In the rows, 128 means zero.
Each row has a class, written after it, and each block has its own classes.
[ 97  71 169 130  75  54  93  65 149 109 105  92 146 132 145 128 138 105
 129 102 145 129 102 126  88 124 125  75 114 174 185 184 190  97 117 119]
Q828
[108 106 182 137 113 115  68 138 179 162 108  67 135 174  89 168 163 104
 140  63 157  96 123 121 105 149 191 154 114 107  79 100  48  79  95 125]
Q756
[124  91 104 110 100  71 140  96 152  99  78 111 131  94 130 110 153 117
 121 115  97 145 119  95 135 106 112  97 146 109 170 137 134 115 105 120]
Q285
[107 107 150 155 123 107 124 100 176 142 143 175 119  76 141  73 112 201
 154 119 156 136 132 160 118 108 142 119 116  91 140 140 179 204 132 181]
Q850
[147 153 216 163 144 165  88 150 159 158 128 156 121 116 109  87 144 145
 169  52 147  85 136 148 148 162 178 200 106 125 108  95  70 145 129 160]
Q571
[162 126 140 155 157 161 113 111 121 132 109 168 120 128 126 109 157 114
 157  89 115 119 162 130 168 146 153 173 135 127 128 103 101 165 114 127]
Q618
[118 111 179 139 125 128  83 137 186 139 120 108 115 126 118 141 165 137
 143  86 126 104 126 114 107 123 168 130 101 104 103 112  93 122 108 139]
Q746
[129 113 220 144 131 123 114  96 171 141 115 143 123 113 124  76 149 179
 164  91 140 116 148 134 130 129 147 151 113  99 142 107 120 185 119 155]
Q571
[129 102 120 113 146 110  91 162 139 156  48  87 135 139  88 166 162  70
 107 110 106  96 124 102 163 133 150 144 122 148  93 127  26  39 100 114]
Q596
[131 127 210 148 106 103 110 115 125 124 122 153 135 116 140  79 117 116
 152  65 134 120 123 144 126 154 126 124 124 190 166 158 179 123 130 145]
Q571
[121 113 185 171  92 121  87 111 140 122 145 147 128 109 136  94 121 108
 130  70 149 118 119 148 109 142 134 108 113 175 156 156 195 103 121 156]
Q746
[136 111  96 117 121 134 100 166 109 137  84  99 104 147 120 139 171  98
 112  92 120 100 156 124 160 142 144 164 114 148 148 131  80  98 123 113]
Q850
[119 108 175 161 134 122  95 105 180 163 121 128 126 126 126 132 137 135
 169  67 159 106 121 122 122 132 199 129 130  92  89  98  86 140 120 152]
Q618
[152 119  99 121 131 146 116 153 108 119  91 110 121 136 127 138 171 102
 112  96 111 106 159 101 165 142 129 149 128 131 135 109  71  80 119 110]
Q285
[129  98 184 147 115 106  87  95 157 146 115 108 128 151 143 126 163 138
 145  96 153 103 124 129 117 122 168 135 113  98 133 118 107 145 125 132]
Q828
[139 103 135 105 128  91 129  95 140 127  87 128 121 108 111 105 146 112
 138 142 112 133 126 101 161 100 121 143 141 137 165 150 136 167 100 132]
Q571
[110 103 173 133  82 119  74 143 139 126 118  80 126 149 114 131 133  66
 125  42 142  98 120 134 109 166 160 108 105 186 138 154 126  42 118 118]
Q746
[147 151 141 123 136 143 103 171  95 127  88 103 121 153 108 108 154  61
 130  64 115  70 150 125 190 146 147 171 123 156 136 103  38  75 117 107]
Q571
[137 110 123 133 151 139 113 142 132 117  82 106 124 142 103 128 160  74
 121  83 108 101 155 122 151 151 142 179 134 152 129 102  64  92  99 116]
Q756
[127 110 205 144 131 104 115 114 171 148 116 139 118  98 139  83 155 177
 165 105 139 122 132 124 121 124 143 152 117  98 132 111 130 173 120 157]
Q571
[110  78 145 141  66  66 113  79 143 109 145 103 127 104 164 126 131 130
 119  90 143 143 102 126  85 118 107  59 120 153 181 178 208 106 127 139]
Q285
[132  99 174 152 111 103  97  73 174 147 126 141 139 113 147 102 146 163
 158 112 145 124 123 138 120 109 150 144 118  85 147 128 132 178 128 150]
Q828
[116 119 140 161  85 112 105 147 105 133 155 143 120 113 154 100 110 130
 129  76 157 118 130 176 121 150 126 124 115 167 153 169 179 109 148 154]
Q850
[103  97 181 149  84  93  96  96 147 121 124 103 124 134 151 143 139 111
 140  58 140 128 123 125  88 151 139  91 130 164 142 147 153  77 120 126]
Q618
[135 114  93 133 133  95 150 111 139 123 100 181 116  80 132  83 117 147
 135 161 125 151 126 125 147 107 124 127 146 126 175 155 192 192 126 149]
Q850
[139 148 208 153 133 178  67 165 164 161 114 116 134 149  90 131 163 111
 153  35 128  73 135 124 147 160 193 167 107 116  91  86  44 101 109 143]
Q746
[130 115 148 155 150 147 100 114 158 170 124 155 126 106 144  98 144 161
 153 129 156 100 130 133 140 118 147 155 119  92 122 116 107 160 131 157]
Q828
[ 96  96 153 137  82  98  77 134 139 112 116  89 133 138 118 161 136  81
 117  81 140 112 109 123  91 142 148  92 102 191 137 171 156  53 117 123]
Q746
[123 109 147 130  86 110  87 138 130 129 122  89 139 145 120 160 132  90
 118  69 145 110 117 115 117 157 148 104 118 176 117 162 124  53 118 124]
Q285
[ 99  91 163 131  95  64 100 136 135 127 100  94 136 134 143 131 123  97
 126  69 147 120 117 131 102 142 144  97 121 186 135 164 164  77 119 135]
Q850
[123  95 193 163 146 126 101 118 164 163 121 148 115 110 130  94 150 165
 148  84 149 107 132 160 134 129 151 129 106  87 101 106  81 127 118 173]
Q596
[133 108 164 161 110 124 116  71 175 145 136 149 121  99 142  90 139 190
 143  95 151 125 128 138 120 114 150 107 117  73 142 118 150 186 127 176]
Q285
[120 100 185 178  95 121  96 114 122 139 149 124 115 138 154 111 120 110
 143  48 169 107 129 154 103 169 158 100 120 171 137 147 170 101 144 135]
Q618
[133 105 128 115 133  84 132 102 133 116  71 130 121 100 124 104 149 109
 141 140 105 136 126 109 147 107 115 154 146 149 167 148 132 162 105 130]
Q571
[154  92 179 161 119 138 103  80 172 152 128 123 116 125 135 117 160 169
 146  83 153 107 148 129 127 130 156 129 107  84 134 113 112 165 114 161]
Q285
[113  80 168 144 115  67 109  62 210 141 125 122 132 114 141 118 132 166
 145 119 132 141 127 127  88  95 145 103 116  90 121 131 164 182 101 156]
Q756
[ 89  82 132 116  92  50 119  37 222 131 111 116 139  70 141 121 122 162
 145 169 118 172  94 101  78  54 112  71 139  85 162 160 192 190  94 151]
Q746
[105  79 198 146  63  23 110  68 151 115 118 115 136 101 165 113 121 125
 146  93 143 145  90 132  76 113 111  79 122 179 188 191 223 124 125 149]
Q571
[137 118 185 172 153 163  85 140 164 173 124 146 105 115 127 106 149 154
 140  79 157  84 139 151 141 155 165 149 105 116 111 105  65 113 135 165]
Q596
[ 98  66 192 131 115  70  93  65 207 162  88 100 129 113 127 138 163 171
 140 129 142 144 109 125  82 109 134  91 106  94 123 136 117 127  95 151]
Q596
[113 108 180 129 105 106  64 115 180 151 107  99 132 154 119 154 170 125
 149  83 148  96 106 114 111 129 176 127 101 108 118 129  78  94 115 123]
Q828
[113 100 168 130  85  85  78 118 135 129 103  92 144 147 138 136 135  76
 122  69 145 100 109 112 122 145 153 105 128 183 155 161 139  55 130 119]
Q828
[ 66  60 148 122  72  37  93 100 149 111  82  36 129 159 153 195 162  94
 133  72 140 131 101 113  49 135 157  54 106 161 126 152 130  39 116  97]
Q618
[146 110 109 125 125 114 114 120 130 113  83 127 131 125 111 135 158  99
 113 106 111 123 133  96 159 119 140 133 136 133 136 131 108 115 107 123]
Q285
[161 137 127 144 145 169 106 152 116 132  92 138 120 127 111 104 151  80
 123  89 108  99 153 120 180 141 153 175 134 143 136 101  89 116 115 131]
Q746
[107  95 171 121  99  94  95  66 216 145 111 106 136 111 115 113 132 151
 142 117 125 142 110 119  86 101 153  98 103  98 135 137 161 167 104 139]
Q746
[149 106  98 139 152 128 150  87 143 104 121 196 122  64 128  74 121 128
 135 160  95 152 134 129 155  82 103 140 136 120 169 140 185 205 110 151]
Q746
[131  84 118 111 120 112 106 114 153 109  81 106 127 117 106 127 167  96
 115 112  92 130 142  99 139 108 137 140 112 132 159 129 122 132 108 108]
Q746
[153 100 112 111 114 130 108 112 123 124  94  94 120 148 111 143 175  96
 101 109 113 124 147  91 157 123 128 144 134 124 156 126  96 121 109 100]
Q285
[143 145 125 127 134 186  85 162 127 129  82 125 120 145  79 129 158  62
 121  73 108  86 150 116 174 154 153 174 126 155 139 114  45  70 108 112]
Q746
[168 133 131 137 169 189 113 163 111 136 107 142 112 162 101 111 150  80
 122  68 111  88 173 130 183 166 155 196 132 148 120  90  63 110 119 123]
Q756
[100  43 120 104 119  32 108  89 171 116  42  65 140 119  99 179 169  89
 112 151 116 133 107  91 109  99 129  85 110 140 145 160  94  68  81 105]
Q596
[155 120 127 135 143 132 123 111 122 108 104 153 120 117 129 101 159 129
 120 115 106 126 152 108 166 123 126 125 138 131 153 129 144 174 111 131]
Q285
[133 134 153 154 116 153  72 179 116 127 136 117 114 175 135 148 143  79
 122  30 134  88 151 156 118 187 160 163 102 192 101 126  87  38 135 120]
Q756
[120  93 160 165 146 109 148  62 185 141 139 195 127  72 139  52 107 198
 167 140 139 148 136 157 112 109 120 117 136  83 147 134 198 237 115 184]
Q756
[134 100 129 103 119 102  78 126 134 138  43  68 146 167 110 169 197  68
 120 110 106 106 131  87 145 130 148 169 122 140 138 122  50  74  98  82]
Q828
[ 77  71 145 109  67  37  97 131 135 110  65  27 137 173 123 193 141  81
 111  79 145 114 111 119  72 143 155  71 105 185 139 174 126  31 112 103]
Q850
[116 105 159 130  88  79  94  94 200 137 108 103 137 120 131 148 151 164
 140 103 135 135 116 103  92 116 154 101 116  86 117 133 115 128 113 132]
Q285
[137 107 105 107 131 103 106 131 135 120  63  76 136 149 109 164 157  58
  99  97 108 103 133  77 154 114 142 119 137 147 119 124  64  66  96 102]
Q285
[116 100 181 162 121 133 101 146 111 141 133 141 120 123 138 105 116 112
 111  76 157 106 127 161 120 168 122 102 110 192 132 155 147  46 144 148]
Q596
[113  82 163 145 117  97  95  86 179 149 104 111 126 116 136 113 150 136
 142 110 160 103 117 120 121 107 157 129 127  98 141 131 106 132 118 149]
Q828
[103  64 188 155  95  72  84  96 132 135 107 100 135 128 139 131 139 105
 119  84 156 124 109 150  93 148 127  84 106 188 158 175 164  76 121 137]
Q596
[129 103 181 148  70  82  97  87 161 121 129 113 137 117 159 137 140 143
 122  92 129 144 116 113  79 139 112  85 120 161 164 171 197 116 125 129]
Q285
[125 100 172 166 130 112 109  80 188 155 142 163 137  99 133  90 131 182
 165 110 144 131 138 151 112 118 145 136 115  85 125 121 156 203 110 173]
Q756

Next block, with new classes.
[ 97 141  92  66 105 178 124  97 131 141 179 145 169 199 151 102 101 131
  87 163 187  94 120 101 142 136 143 143 132 125 137 136  98 122 170 145]
Q964
[ 89 111 138 126 106 139 140 166 133 166 159  73 149 155 122 143 155 156
  78 122  75 139 141 155 150 141 186 127 118 132 129 116 163 169 116 155]
Q452
[115 127 115 150  94 121 117 129 123 137 122 134 122 170 165 116 104  98
  71 106 115 144  99 193 130 119 143  78 125 112 113 152 118 110 115 158]
Q452
[ 62 113 157 110 136 141 129 110 114  86 128 123 144 123  85 146 121 158
  75 112 102 135 169 125 125 159 151  98 122  86 109 144 192 159 148 157]
Q964
[143 102 114 111 142 112 119 180 109 100  79  98 118 108  87  76 130 124
 163 138 156 111 134 192 126 179 136  85 113 116 133 153 128 118 145 117]
Q636
[ 87 126 137 166  99 161 103  83 125 132 142 177 160 139 127 127 164 149
  99 121  63 168 181  98 106 127 149 124 126 106 110 170 191 159 120 148]
Q591
[131 140  94  77 108 185 144  80 161 154 171 185 157 202 187 148 123 103
 101 134 195  60  94  99 106 180  97 108 125 135 170 126 136 145 177 170]
Q636
[116 127 116  84 118 170 153  72 148 143 136 169 159 169 177  53  78 110
  70 127 136  90 123 125 159 145 113 140 111 112 141 142 181 127 180 100]
Q169
[ 80 101 135 162 109 120 151 147 109 110 161  91 123 122  80 125 140 155
  76 100  19 140 158 121 130 115 163  96 125 116 105 135 230 156 128 144]
Q195
[118 144 179  85  96 152 111  86 157 126  78 132 132 163 139 135 112 113
  85 138 134 145 151 153 122 117 128 170 130  96 123 120 131 146 123 123]
Q452
[ 66 125 164 118 113 116 124 107 109  88 129 117 146 111  98 123 127 134
  77 135  68 134 158 131 142  99 148 110 150  87 111 168 202 149 155 145]
Q947
[176 138 185  66 119 138 101 120 160 135 105 108  86 152  87 133 118  82
 130 128  75 144 108 130  96 103  76 158 117 121 137 113 174 165 119 162]
Q822
[124 104 128  93  87 165 152  51 142 117 174 167 136 180 142 150 116 113
 117 144 132  67  76 120 143 210 120 122  98 112 138 126 128 142 169 143]
Q822
[103 143 224  98 162 124 151 127 131 114 100 110 131 109 145 116 135 118
  88 125  64 145 155 119 122 119 114 187 132 136 124 144 171 150  98 158]
Q856
[131 131 155 118 114 141  95 133 150 112 136 129 113 120 119 143 154 151
 109 136  73 186 123 107  94 126 116 142 118 115 113 140 151 149  87 150]
Q591
[ 89 157 176 100 148 132 127 115 132 107 110 125 142 127 157  92  87 108
 105 131 105 131 156 127 107 110 110 158 136 101 114 122 162 115 120 132]
Q856
[127 101 126  99 133 155 113 149  71 107 115  95 126 101  63 135 138 157
 146 121 157 118 174 161 141 178 147 123 133  96 131 101 170 158 151 111]
Q964
[129 113 153 108 153 119 121 155 129 124 105  64 153 113  85  82  90 158
 135 134 157 127 191 157 116 136 143 146 134  96 101  91 113 122 154  87]
Q707
[ 94 145 115 160  89 134 107 116  82 128 146 159 158 172 177 113 103 117
 102 136 128 139 136 145  82 128 131 110 145 115  97 147 129 102 141 156]
Q195
[122 118 112 142 131 117 104 131 122 174 149 152 130 145 175 110 135 114
 105 111 139 146 110 127 111 123 130 115 151 127 109 137 147 125  96 131]
Q169
[110 116  79  77 104 181 145  45 149 167 149 182 134 185 132 152 105 105
  81 107 162  55 116 141 177 172 142 114 123 122 137 139 159 158 160 161]
Q452
[ 71 121 156 138 167 132 146 146 109 125 114 101 147 160 158 112 159 120
  84 126  76 130 169  84 150  95 151 134 138 124 109 142 197 191 155 123]
Q856
[154 110 109 143 101 117 119 166 126 110  87  54 105  94  79 142 110 139
 126 105 145 128 150 194 136 128 122  79 128 102 104 109 118 130 145 112]
Q947
[141 132 116 105 136 123 140 169 134 109 104  79 116 100  73  95 106 128
 150 128 130 126 122 173 152 134 155 152 106 142 121  93  83 126 148 119]
Q591
[163 142 207  64 135 145  98 146 118 120 125 114 137 106 149 112 133 121
 110 129 106 138 165 122 109 151 104 203 134 125 164 139 181 157 105 141]
Q964
[ 83 124 166 165 163  99 121 148 106 134 132 111 170 169 148 139 128 147
  84 143  70 157 155 150 117 108 154 125 129 114 117 145 159 141 169 137]
Q707
[110 129 196  94 125 165 137 101 125  97  90 101 112 140  73 108 133 108
 107 138  60 133 155 133  98 128 134 148 125 113 100 126 187 178 129 133]
Q591
[ 69 121 143 144 139 122 163 132 120 126 112 137 134 125 117  86 125 135
  56 103  56 170 141 120 138  91 147  88 131 140 115 172 192 153 140 168]
Q169
[164 126  80 133 121 111 117 157 138 112  85 100 101 101  38 146  95 157
 154 128  96 127 166 178 140 124 116 130 104 141 130 135 143 104 142 122]
Q195
[ 66 122 144 150 140 139 163 154 143 165 137 103 160 157 137 126 160 128
  55  95  76 146 141 103 119  95 149  66 116 166 115 147 211 198 158 176]
Q169
[ 92 120 170 145 164 143 135 107 106 138 112 138 136 174 101 165 149 106
  97 128  69 146 150 114 108 102 132 102 135 142 103 157 185 193 162 180]
Q707
[130 139 174 111  81 123 129 135 136 102 144 111 132 118  95 129 149 147
 104 150  68 162 141 105 125  80 134 193 137 144 143 119 138 132 121 134]
Q195
[150 102 127 132  79 132 131 157 157 111 119  34 119 130  73 111 118 138
 113  93 125 112 152 171 116 148 156 113 121 111 101  65  88 146 135  99]
Q591
[113  73 160  97 131 145 135 141 111 109  99  82 120 101  45 100 155 184
 120 146 115 146 141 173 124 192 133  93 105 106  99 139 189 147 121 109]
Q169
[ 92 140  91 145 112 128  92 121 105 138 120 159 152 163 213 120 104  91
 129 112 167 123 118 169 153 144 138 113 128  94 120 122 111 120 147 117]
Q856
[124 112 133 101 119 121 101 160 116 116 116  65 135  84  96 132 109 163
 131 141 118 118 161 178 134 174 129 121 126  85 103 137 164 127 125 111]
Q947
[148 115 112 101 163  92  87 186 116 117  96 102 118  92  80 109 104 104
 171 127 110 114 138 176 137 151 129 139 127 101 120 137 152 115 132 112]
Q636
[156  71 148 125 132 108 105 144 151 133 127  93 111 112  67  82 150 160
 123 107 147 152 135 170 120 161 134 112 121  98 104  94 150 124 101  97]
Q169
[126 123 137 105 132  89  88 161 110 106  45  85 101  78  86 114 120 115
 168 140 153 142 143 218 163 144 152 128 129 102 112 146 119 134 123 109]
Q947
[133 136 122 121 132 162 130  65 149 150 174 188 159 163 207 142 110 111
  79 132 165 100  95 108 140 157  91 136 108 116 115 150 139 125 166 156]
Q947
[135 121 194  93  97 109  87 140 159 107 109  88 111 136 105  82 129 113
 112 117 113 169 143 142 111 117 140 177 129  99 104  89 142 154 103 123]
Q195
[101 126 200  89 117 147 132 105 160 128 121 112 127 139 107 131 151 123
 101 144 112 143 126 125  92 141 127 152 124  98 114 119 166 141  96 131]
Q636
[145 131 127 106 103 128 111 100  69 143 119 186 127 150 174  60 111  91
 145 132 171 138 109 153 135 144 133 159 158 110 149 128  88 121 145 155]
Q822
[107 133  77  54  88 177 143  84  98 131 157 168 124 159 156 129  94 111
 125 149 119  71  80 129 169 174 115 112 115 106 176 148 191 152 180 136]
Q822
[ 83 113 150 161 145 133 113 112 155 151 130 142 135 166 118  83 169  98
 109 121 103 150 148 106  95 106 153  86 120  99 100 155 206 149 108 128]
Q636
[132 123 114 154 115 150 119 100 108 163 124 173 130 183 178  73 109 117
 100 114 148 172 132 155 134 122 138 118 139 112 134 133 104 129 145 145]
Q707
[130 111 144 105 116 109 119 158  83  98 109 106 107  81  64 125 106 123
 148 117  53 150 123 165 144 151 129 129 123 108 120 133 149 144 137 163]
Q822
[158 105 116 117 104 142 129 173  93  96  65  97 125 107  66  69 128 151
 150 143 123 146 150 216 144 168 125 100 101 108 161 148 136 112 167 110]
Q636
[142 101 109 121  93 149  98 160 118 136 116  79 129 145  85 132 140 115
 146 123 151 123 129 168 115 150 132 100 127  87 107  85 131 144 145  96]
Q636
[ 96 134  78 131 113 116 101  92 134 153 140 174 122 168 162 149 115 121
 113 143 175 117  97 132 121 135 135 116 131 124  88 165 109  98 104 138]
Q195
[105 108 147 166 145 154 161 109 163 149 127 107 122 160  99 193 167 144
  52  98  71 139 162  87 132  85 140 106 113 125  99 118 212 189 135 133]
Q452
[133 137 129 168  79 153 126  79 162 135 112 169 131 143 163 118 139  97
  89  78 144 161 118 139 137 108 132 115 101 123 118 118 101 146 135 134]
Q591
[135 137 106  65 105 188 146  83 115 144 148 167 143 172 207  93 105  92
  78 130 207  70 102 110 154 166 113 132 125 145 149 170 112 136 152 141]
Q964
[144  98 132  98 111 130  77 184  99 130 130  59 130  93  82  98 152 158
 123 122 157 146 159 159 136 137 139 121 130  97 111 132 149 133 104  94]
Q964
[127 126  94  71 130 175 142  85 156 144 167 155 132 220 141 160 111 128
  89 176 148  80  74 129 149 159 122 137 105 130 138 129 126 129 166 147]
Q452
[121 127  92  98 132 171 102  84 120 170 150 164 132 199 160 123 114  91
 124 143 191 107  82 143 143 125 115 102 118 107 118 122 148 143 170 113]
Q707
[146 111 158 144 130 132 126 124 111 148 116 118 151 174 201 124  94 111
  97 111 150 117 148 154 111 178 130 147 143 111 105 109  83 148 151 122]
Q707
[150  94 137  88 123 105 129 164 102  76  99  81 114  60  70  89 132 140
 123 112 138 124 132 179 207 143 143 130 123 101 141 120 146 157 180 113]
Q947
[123 123  97  94 132 124 165 121 158 121 153 131 109 192 134  99 108 103
 104 115 170  71 107 105 141 143 156 128 139 165 142  93 103 162 176 172]
Q195
[ 90 139  88 149  75 131 103 109 122 123 116 149 129 174 138 149 115 118
 105 124 119 153 107 170 124 125 160  97 133 112 109 137  78 130 138 155]
Q591
[130 141  88  71 102 204 180  75 165 151 148 145 105 208 128  94  88 101
  92 146 163  79  94 129 144 129 131 117 118 150 150 111 117 128 149 153]
Q452
[112 111 120 107 132 134 127 146 114 119 131  76  96 135  71 125 101 137
 120 130 115 128 123 176 145 153 162 128 120 100 109 103 135 116 108 113]
Q964
[126 139  80  95 131 153 108  78 190 169 176 178 148 190 166 138 109 110
 102 124 139  83 100 111 136 164 126 141 100 138 131 146 132 140 146 162]
Q591
[109 131 119 104  90 145  98 130 101 172 120 151 160 148 195 115 127 104
  95 122 145 142 110 151 134 142 123 121 139 131 116 163 139 152 129 141]
Q169
[114 135  63  60  88 186 124  80 171 138 165 144 150 195 132 143  90 121
  98 146 163  83  91 100 156 155 132 146 113 125 109 111  75 152 183 141]
Q591
[125 131 186 103 135 125 100 104 195 112 101 110 109 131  86 181 136 101
 104 119  65 150 121 107 116 113 121 173 104 119  74 126 139 175 101 135]
Q591
[122 111 158 132 141 119 135 134 130 122 119  81 163 177 134 178 102 125
  73 131  57  88 155 149 136 136 124 131 117 120 121 145 166 164 198 109]
Q707
[114 136  80  99 107 192 120 106 151 136 174 156 160 194 172 103 130  98
 110 136 201  94  99  95 157 137 133  91  86 136 148 130 131 153 190 124]
Q964
[102 133 131 170 108 137 125 121 114 146 133 135 134 136 207 137 145 110
  94 137 157 154  94 131 123 122 129  91 122 120  82 165 113 125 108 134]
Q947
